Here is a tiny trained network, its code and every weight. The questions are about switching its units off for an input and a class, where a switched-off unit gives its printed mean instead of its output.

import numpy as np


def w(rows, s, z=0):
    codes = np.array(rows[::2]) - 128.0
    scale = np.full(codes.shape[1], s)
    scale[-1] = z or s
    return codes * scale


def norm(h):
    return h / np.sqrt((h * h).mean(-1, keepdims=True) + 1e-5)


def f(y):
    return y / 2 * (1 + np.tanh(0.7978845608 * (y + 0.044715 * y**3)))


def log_softmax(a):
    a = a - a.max(-1, keepdims=True)
    return a - np.log(np.exp(a).sum(-1, keepdims=True))


def net(x, mask):
    res = np.array(x, float).reshape(1, 3) / 4 @ E
    u = 0
    for l in range(4):
        y = f(norm(res) @ A[l][:, :-1].T + A[l][:, -1])
        res = res + np.where(mask[u : u + 4], y, B[l][:, -1]) @ B[l][:, :-1]
        u += 4
    return log_softmax(norm(res)[-1] @ U[:, :-1].T + U[:, -1])


A, B = {}, {}
E = w([
[157,240,4,239,91,206,69,61,145,107,122,166],'x0',
[38,76,95,197,118,2,153,62,58,87,90,75],'x1',
[91,137,80,15,204,114,107,130,113,157,150,129],'x2',
],0.007)
A[0] = w([
[161,233,83,186,104,186,46,7,156,173,86,174,192],'0.n0',
[132,193,133,141,93,180,138,193,128,140,153,243,3],'0.n1',
[187,185,1,88,132,132,104,55,22,133,133,185,184],'0.n2',
[166,75,148,103,76,210,117,85,212,158,190,121,110],'0.n3',
],0.0051,0.0018)
B[0] = w([
[105,104,160,72,196,158,99,159,54,147,110,32,254],'0.n0',
[73,86,81,163,116,148,68,119,103,111,123,86,164],'0.n1',
[156,102,41,76,195,133,184,78,165,78,64,121,210],'0.n2',
[189,145,90,129,121,83,139,89,153,2,151,139,163],'0.n3',
],0.009,0.0081)
A[1] = w([
[133,151,1,149,168,140,93,157,121,143,145,140,162],'1.n0',
[149,88,104,136,96,84,188,102,101,102,116,135,163],'1.n1',
[102,126,67,108,199,126,80,62,155,107,142,146,255],'1.n2',
[70,125,134,95,116,93,127,169,155,136,159,140,37],'1.n3',
],0.0098,0.0023)
B[1] = w([
[183,195,140,76,146,158,138,248,120,114,159,146,223],'1.n0',
[135,201,139,29,145,148,148,180,88,87,103,162,171],'1.n1',
[116,187,98,214,201,206,183,171,96,14,185,83,254],'1.n2',
[148,128,85,160,113,1,105,108,137,218,75,152,152],'1.n3',
],0.0093,0.0096)
A[2] = w([
[145,54,139,118,136,70,46,134,56,86,36,4,213],'2.n0',
[45,119,180,26,67,50,115,71,115,201,83,197,1],'2.n1',
[56,147,156,201,101,86,254,108,139,151,110,194,49],'2.n2',
[245,87,168,153,46,216,131,163,187,133,163,189,181],'2.n3',
],0.0054,0.00063)
B[2] = w([
[225,160,44,141,78,123,162,84,177,165,162,115,253],'2.n0',
[108,128,253,95,41,103,199,47,156,109,162,82,250],'2.n1',
[177,150,202,79,81,145,140,166,140,95,223,113,142],'2.n2',
[114,197,75,132,159,200,140,122,75,122,73,16,186],'2.n3',
],0.011,0.004)
A[3] = w([
[108,109,141,202,104,145,129,156,118,90,126,163,92],'3.n0',
[171,107,108,222,112,163,143,22,134,149,146,126,239],'3.n1',
[143,102,169,147,147,133,136,164,156,87,216,214,251],'3.n2',
[103,160,141,156,171,89,124,158,136,254,86,111,61],'3.n3',
],0.0079,0.0012)
B[3] = w([
[113,142,230,159,145,114,94,133,161,121,253,173,55],'3.n0',
[71,63,137,135,84,126,45,66,134,169,104,137,253],'3.n1',
[196,129,239,128,147,39,70,74,151,213,109,140,254],'3.n2',
[75,124,190,144,95,148,132,133,92,180,222,178,50],'3.n3',
],0.012,0.00085)
U = w([
[123,114,159,117,186,86,27,137,169,156,127,210,115],'0',
[33,24,149,199,147,116,97,175,197,97,39,242,4],'1',
[54,55,136,194,122,111,88,192,201,103,58,245,9],'2',
[136,168,84,109,186,165,153,190,99,66,118,94,149],'3',
[12,64,138,162,134,143,94,152,195,109,53,253,15],'4',
[136,104,83,163,82,124,52,72,143,144,98,105,133],'5',
[137,120,201,72,80,59,163,94,160,127,148,127,134],'6',
[32,85,147,137,164,119,114,147,121,158,161,190,104],'7',
],0.016,0.015)

Each question gives the input, the list of numbers given to net, and the class t.
The units are the neurons (one row each of A and B). Each row of codes is followed by its name. A weight is (code - 128) times the scale printed after its matrix; where a second scale follows, it is the last column's (A, B and U).
mask holds one flag per neuron, layer by layer. A switched-off neuron (its flag False) gives its mean, the last column of its row in B, instead of its output. The means were averaged over made-up inputs and are rounded, as every weight is.
A unit's drop is (log p(t) with every unit on - log p(t) with that unit switched off) / (log p(t) with every unit on - log p(t) with every unit switched off).
The circuit of an input: a set's keep is (log p(t) with only the set's units on - log p(t) with every unit switched off) / (log p(t) with every unit on - log p(t) with every unit switched off). Starting from the 12 units with the biggest drops (on a tie, the unit counted first), units are removed one at a time, each time the one whose removal leaves the highest keep (on an exact tie, the one counted first), for as long as the keep stays at least 0.8.
circuit, biggest first: the units of the circuit, biggest drop first
most important unit: the unit with the biggest drop
top k neurons: the k neurons with the biggest drops, biggest first
top k neurons in layer l: the k neurons of layer l with the biggest drops, biggest first
drop of u: that unit's drop, to one decimal
input [-6,-8,4], class 6: circuit, biggest first	(1.n2, 0.n2)
input [6,1,-8], class 5: circuit, biggest first	(3.n1)
input [0,4,-5], class 6: top 2 neurons	(0.n0, 0.n2)
input [2,6,-6], class 5: top 4 neurons	(1.n0, 1.n2, 2.n0, 0.n2)
input [-4,-2,8], class 7: top 2 neurons in layer 2	(2.n2, 2.n0)
input [-2,3,3], class 6: top 3 neurons in layer 0	(0.n2, 0.n3, 0.n0)
input [-1,6,-1], class 6: top 2 neurons	(0.n2, 1.n2)
input [-2,1,-3], class 6: top 2 neurons in layer 1	(1.n0, 1.n2)
input [1,-1,-2], class 5: top 3 neurons in layer 1	(1.n1, 1.n0, 1.n2)
input [5,4,-5], class 5: top 2 neurons in layer 2	(2.n0, 2.n3)
input [0,4,-7], class 6: top 2 neurons	(0.n0, 1.n0)
input [-4,-5,8], class 0: top 2 neurons in layer 0	(0.n0, 0.n2)
input [4,8,-7], class 5: top 2 neurons in layer 1	(1.n2, 1.n0)
input [-4,8,-5], class 6: most important unit	1.n2
input [1,2,-5], class 5: drop of 1.n2	0.1
input [-3,7,-4], class 6: drop of 1.n2	0.2
